Each row has a name. Each piece below is followed by the name of the row it came from. Each question is about the rows just above it. Some pieces are copies with a little noise.

[-19   0   2  32  10 -13  15 -10  -1  12   3 -10  -7  27 -12 -25  -3  -3
  -8  -8  -2  12  25 -14  18 -30  -6 -14 -22   5  10  30 -11   9 -26 -11
   8   4   0  -9  24 -14] = A
[ 48  -2 -29   8  -4   4  36 -43 -30  12  21  47 -26 -19   9  -2  23  -9
 -13   0  -7 -16  52   3  31 -34  12 -14   3 -19  16   9 -15  32  10 -38
  31  30   2   1  13 -16] = T
[ 46   1 -31  16 -10  -1  36 -43 -28  16  19  38 -26  -7   4 -11  20  -9
 -14  -2  -7 -10  56  -2  34 -42   8 -18  -5 -16  18  19 -18  33   0 -38
  30  29   1  -2  20 -19] = Y
[ 41   4 -17 -10  13  17  35 -43 -35   5  18  58 -18 -36  19  12  24  -7
 -14  17 -11 -18  36  10  23  -6  29  -5  16 -20   7  -2  -3  32  30 -37
  22  33  -1  12  -4   5] = E
[  4  11   6 -15  20  17  10 -12 -13  -4   2  24   5 -19  13  12   5   0
  -6  22  -8  -3  -3   6   0  24  26   7  12  -4  -5  -4  12   9  22  -9
  -4  11  -4  13 -15  22] = B
[  5  28   6 -11  31  26  23 -25 -22   0   2  32  10 -13  15   4   4   1
 -17  40 -18   9   6   0  10  31  48   5   4   0  -7  15  18  19  43 -22
  15  24   1  13 -18   8] = X
[ 45   6 -30  15  -5   4  39 -46 -31  15  19  42 -23  -8   6 -11  19  -9
 -17   5 -10  -8  55  -2  35 -35  17 -17  -5 -15  17  22 -15  36   3 -41
  28  31  -1   2  18 -12] = R
[  1 -17  40 -19   9  26  23 -25 -22   0   2  32  10 -13  15   4   4   1
 -17  40 -18   9   6   0  10  31  48   5   4   0  -7  15  18  22  22 -22
  -8  20 -10  21 -12  37] = N
asked: [  5  28   6 -11  31  26  23 -25 -22   0   2  32  10 -13  15   4   4   1
 -17  40 -18   9   6   0  10  31  48   5   4   0  -7  15  18  19  43 -22
  15  24   1  13 -18   8] : X
asked: [ 41   4 -16 -10  12  16  34 -44 -35   5  17  57 -18 -37  19  12  25  -6
 -14  17 -11 -18  36  10  24  -5  29  -6  16 -21   7  -2  -3  32  30 -37
  23  33  -2  12  -4   4] : E
Where do [ 18 -12] appear? : R
asked: [ 44   6 -31  14  -6   4  39 -45 -32  15  19  43 -23  -8   6 -11  18 -10
 -18   6 -11  -8  55  -3  36 -35  18 -17  -4 -14  17  20 -15  36   3 -42
  29  32   0   1  17 -11] : R
asked: [  5  28   6 -10  30  26  24 -25 -23   0   2  32  11 -13  15   4   4   1
 -17  40 -18   9   6   0  10  31  48   6   3   0  -7  15  18  18  43 -21
  16  25   1  13 -18   9] : X
Where do [  1 -17  40 -19   9  26  23 -25 -22   0   2  32  10 -13  15   4   4   1
 -17  40 -18   9   6   0  10  31  48   5   4   0  -7  15  18  22  22 -22
  -8  20 -10  21 -12  37] appear? : N
Where do [ 31 -34  12 -14   3 -19  16] appear? : T

[  5  -3   9  -7  -1  11  11  16  28  -1  35 -18 -13   7] = Pizez
[-13  -1 -28  15 -56  21 -21 -53  14  14  10  12  16  -6] = Nerut
[-2  4 -5  1  5 -3 -6  8 15  0  4 -5  7  3] = gugel
[  5  -4   9  -7  -1  11  11  16  27  -1  34 -18 -12   7] = Zager
[-6  0 -3  4  1  2 -8  1 -5  1  0  2  8 -3] = vug
[  1 -15  -1   9 -15   2 -21  10   0  17  -3 -21 -21  -1] = Solek
[-5  0 -2  3  1  2 -7  1 -4  0  0  2  7 -2] = Takob
[ 6 -6 -1  3  3  7 10 16 -7  1  6  0 10  3] = lis
[ -2   7 -10   1   9  -5  -9  12  25   0   6  -9  13   5] = nezus
[-13  -2   0  -1  -2   1  -6  -1  -6  -5  -1  -1  -6  -3] = sefaf
[ 4 -4 -1  2  3  5  8 12 -6  1  4  0  7  2] = dom
asked: [-2  3 -5  1  4 -3 -6  8 14 -1  5 -4  7  3] : gugel
asked: [ 5 -5  0  2  3  5  8 12 -7  1  5  0  8  1] : dom
asked: [  0   8 -12   2  10  -4  -8   8  26  -2   5 -10  12   5] : nezus
asked: [-21 -53  14  14  10  12  16] : Nerut
asked: [-14   0   2  -1  -2   2  -6   0  -6  -5  -2  -1  -6  -5] : sefaf

[ -1  -6   4 -16  -6  -4   2 -10   9   8   1   6  -2  15 -40  14   9 -10
  -2   9  11]  femug
[ -1   6   2  -2  13  12  -3 -12   4  -2  -1   4  -3  -7 -49  14   7  -7
  -5 -12 -11]  Dese
[  1  -6  -4   6  -3  -1  -8  -1  -2  11   2 -18 -16  11 -45  -8   7   3
   1   2  11]  lod
[ 12 -10   2 -12  13   8   6  -8  11  14  -2 -11  -7  -5 -34 -18   2   8
   3  11   9]  sereb
[ -2 -10   2  -5   6   4   0   3   1 -15  -4  -4   7  -9  -5 -20  -1   5
  -3   5  -3]  fal
[ -1 -13  18   1  -2   2 -12   4  11  -3  -1  -3  14  -1   6  11   9  -8
  11  -8   1]  Sof
[  4 -16  15   1  -6  -3   6  -3  -1  -8  -1   6   6   7 -18   8   9 -11
   0 -20   7]  Padef
[  2   8  12   9  -4  12   1   4   8 -11  -1  -2  14  -9   6   3  -6  -8
  -4   1 -14]  gog
[  3 -11  18 -11  -1   9 -12  -2  11   7   2 -16  11   4 -16  -6   4   5
  12 -14  -6]  Tedo
[  0 -14  -7   4  -5   0   3   1   6  10   0   0   8  12  -3  13   4  -1
  12  -1  -1]  Semar
[ -4 -13  -6  -6  -5  -6   6  -5  10  14  -2 -11   1  15 -23   3  -1   8
   8  11  10]  Tori
Which row holds [ 4 -5  0  3  1  6]? : Semar
asked: [ 1 -6 -3  6 -3 -1 -8 -1] : Padef
asked: [10  0  0  8 12 -3] : Semar
asked: [  3   6  15  10  -5  12   2   2   8  -9  -1  -2  14  -9   8   2 -10 -10
  -3  -1 -14] : gog

[-14 -16 -10  -5] = V
[-19 -16  22  -5] = C
[-14 -16 -10 -10] = Q
[-19 -16  37  -5] = M
Which row holds [-19 -16  22  -5]? : C
asked: [-15 -16 -10  -5] : V
The row with [-10 -10] is : Q
asked: [-20 -17  37  -4] : M
asked: [-14 -16  -9 -10] : Q

[-10 -28  15 -14  -9  13 -14  42   6  -9  14   0  12  17  -2]  Letav
[-19   1   4   8  -7 -34  -4  -1  -1  -3   0  -9   1 -54  -1]  safip
[-10 -28  15 -14  -9  13 -14  42   6  -9  14   0  11  22 -15]  Duli
[-12 -37  15  -3 -29   9   0   6  -9  14 -14 -15  22  11  42]  soval
asked: [-10 -28  16 -14  -9  13 -14  42   6 -10  14   1  10  21 -14] : Duli
asked: [ -9  13 -14  42   6  -9  14   0  11  22] : Duli
asked: [-18   2   4   8  -8 -34  -4   0   0  -3   1  -8   1 -54  -3] : safip
asked: [-14  42   6  -9  14   0  11  22 -15] : Duli

[-18  14 -11  17 -31  13  22 -28 -20 -18  19 -21  -4 -20  33  -4 -18  14
 -11  17 -28  13  22  23 -21 -19  31  21  11  -8 -18  -6  -9  -5]  Nelu
[-41 -18  -9  -2  27  11  16 -28 -20 -18  19 -21  -4 -20  33  -4 -18  14
 -11  17 -28  13  22  -1 -21 -19  31  21  11  -8 -18  -6  -9  -5]  Nudif
[ 32  -6 -48 -52 -22 -44  -4 -38  17  20 -39  -6 -53 -38 -21  31 -50  31
 -33  13  -1  17  22 -28 -47 -48 -18 -20  29 -41  -8 -44 -17  35]  vilu
asked: [ 17 -28  13  22  -1] : Nudif
asked: [-18  14 -11  17 -31  13  22 -28 -20 -18  19 -22  -3 -20  34  -4 -18  14
 -11  18 -29  12  22  22 -21 -19  31  22  11  -7 -18  -6  -9  -5] : Nelu
asked: [-41 -18  -9  -2  27  11  16 -28 -20 -18  19 -21  -4 -20  33  -4 -18  14
 -11  17 -28  13  22  -1 -21 -19  31  21  11  -8 -18  -6  -9  -5] : Nudif
asked: [ 32  -6 -49 -52 -22 -44  -4 -40  17  20 -39  -6 -53 -38 -21  32 -50  31
 -33  12  -1  17  22 -28 -47 -48 -18 -21  29 -41  -7 -44 -17  35] : vilu

[ 36  37 -11  11  21  29  30  -9] -> Renok
[39 21 17 23  0 21 -7 -2] -> voz
[ 10 -23   0  -9   3 -16  24 -22] -> naru
[-51  17  28  -6 -19  43  30 -21] -> Basug
[-10  -9  -4  42  43   3 -21  -1] -> mub
[ 47  29  -4  -8  43 -23 -29  25] -> sedug
[ 32  36 -10  -9  -5  42  -6  -7] -> mus
[ 38  -3   0  16 -15  25   6  -6] -> pega
[ 39  21 -37  23   0  21  -7  -2] -> soni
[ 47  29  -4  -8  43 -23 -29   5] -> Guso
[  6 -32   0  21  -7 -37  23 -10] -> kefel
asked: [-32   0  21  -7 -37  23 -10] : kefel
asked: [-37  23   0  21  -7] : soni
asked: [  7 -33   1  21  -6 -35  24 -10] : kefel
[-10  -9  -5  42] is in which row? : mus
asked: [ 37  -4  -1  17 -16  26   5  -7] : pega
[-9 -5 42] is in which row? : mus

